Below is a small trained network, with its code and all its weights. Each question gives an input and a class and asks what happens when units are switched off, that is, made to give their printed mean instead of their output.

import numpy as np


def w(rows, s, z=0):
    codes = np.array(rows[::2]) - 128.0
    scale = np.full(codes.shape[1], s)
    scale[-1] = z or s
    return codes * scale


def f(y):
    return y / 2 * (1 + np.tanh(0.7978845608 * (y + 0.044715 * y**3)))


def log_softmax(a):
    a = a - a.max(-1, keepdims=True)
    return a - np.log(np.exp(a).sum(-1, keepdims=True))


def net(x, mask):
    res = np.array(x, float).reshape(1, 5) / 4 @ E
    y = f(res @ A[0][:, :-1].T + A[0][:, -1])
    res = res + np.where(mask, y, B[0][:, -1]) @ B[0][:, :-1]
    return log_softmax(res[-1] @ U[:, :-1].T + U[:, -1])


A, B = {}, {}
E = w([
[151,127,132,189,59,164,122],'x0',
[62,138,171,46,41,133,130],'x1',
[74,63,101,87,105,172,143],'x2',
[107,40,123,135,156,168,187],'x3',
[79,111,47,254,100,72,130],'x4',
],0.0083)
A[0] = w([
[120,117,117,138,164,118,103,5],'N0',
[111,141,181,56,153,158,148,243],'N1',
[86,154,219,98,2,114,159,234],'N2',
[103,141,95,190,187,118,121,120],'N3',
[92,37,162,198,98,188,82,252],'N4',
[157,155,128,177,45,84,207,56],'N5',
[166,85,128,207,142,190,12,248],'N6',
[43,120,178,210,104,66,18,234],'N7',
[173,100,139,230,185,167,188,199],'N8',
],0.0071,0.0023)
B[0] = w([
[106,64,179,101,122,108,213,118],'N0',
[178,121,92,91,159,104,74,224],'N1',
[172,83,63,143,210,151,132,253],'N2',
[160,195,176,184,157,130,164,183],'N3',
[230,141,135,157,63,161,166,217],'N4',
[123,181,196,113,112,68,118,161],'N5',
[105,163,223,152,111,254,223,204],'N6',
[141,209,133,51,81,94,124,216],'N7',
[111,61,133,180,21,159,100,230],'N8',
],0.0078,0.0062)
U = w([
[154,71,128,156,115,176,159,252],'0',
[42,125,112,126,119,58,193,4],'1',
[133,23,57,2,176,155,34,252],'2',
[87,155,101,64,46,71,153,6],'3',
],0.0067,0.0023)

Each question gives the input, the list of numbers given to net, and the class t.
The units are the neurons (one row each of A and B). Each row of codes is followed by its name. A weight is (code - 128) times the scale printed after its matrix; where a second scale follows, it is the last column's (A, B and U).
mask holds one flag per neuron, in row order. A switched-off neuron (its flag False) gives its mean, the last column of its row in B, instead of its output. The means were averaged over made-up inputs and are rounded, as every weight is.
A unit's drop is (log p(t) with every unit on - log p(t) with that unit switched off) / (log p(t) with every unit on - log p(t) with every unit switched off).
The circuit of an input: a set's keep is (log p(t) with only the set's units on - log p(t) with every unit switched off) / (log p(t) with every unit on - log p(t) with every unit switched off). Starting from all 9 units, units are removed one at a time, each time the one whose removal leaves the highest keep (on an exact tie, the one counted first), for as long as the keep stays at least 0.8.
units of the circuit, in order: the units of the circuit, biggest drop first
k most important neurons: the k neurons with the biggest drops, biggest first
drop when u is switched off: that unit's drop, to one decimal
input [5,6,4,0,0], class 2: 3 most important neurons : [N2, N6, N3]
input [0,3,3,-7,0], class 2: units of the circuit, in order : [N2, N6, N3]
input [5,8,8,-5,3], class 2: units of the circuit, in order : [N2]
input [8,8,-6,1,-7], class 2: units of the circuit, in order : [N2, N1]
input [8,7,5,-3,-3], class 2: units of the circuit, in order : [N2, N6]
input [2,3,-7,3,6], class 3: units of the circuit, in order : [N7, N5]
input [6,-7,-5,-8,6], class 3: 4 most important neurons : [N7, N5, N2, N4]
input [8,8,5,0,-8], class 2: drop when N2 is switched off : 0.1
input [1,8,-5,-6,-3], class 2: drop when N2 is switched off : 0.3
input [-6,7,5,-6,0], class 2: drop when N2 is switched off : 0.1
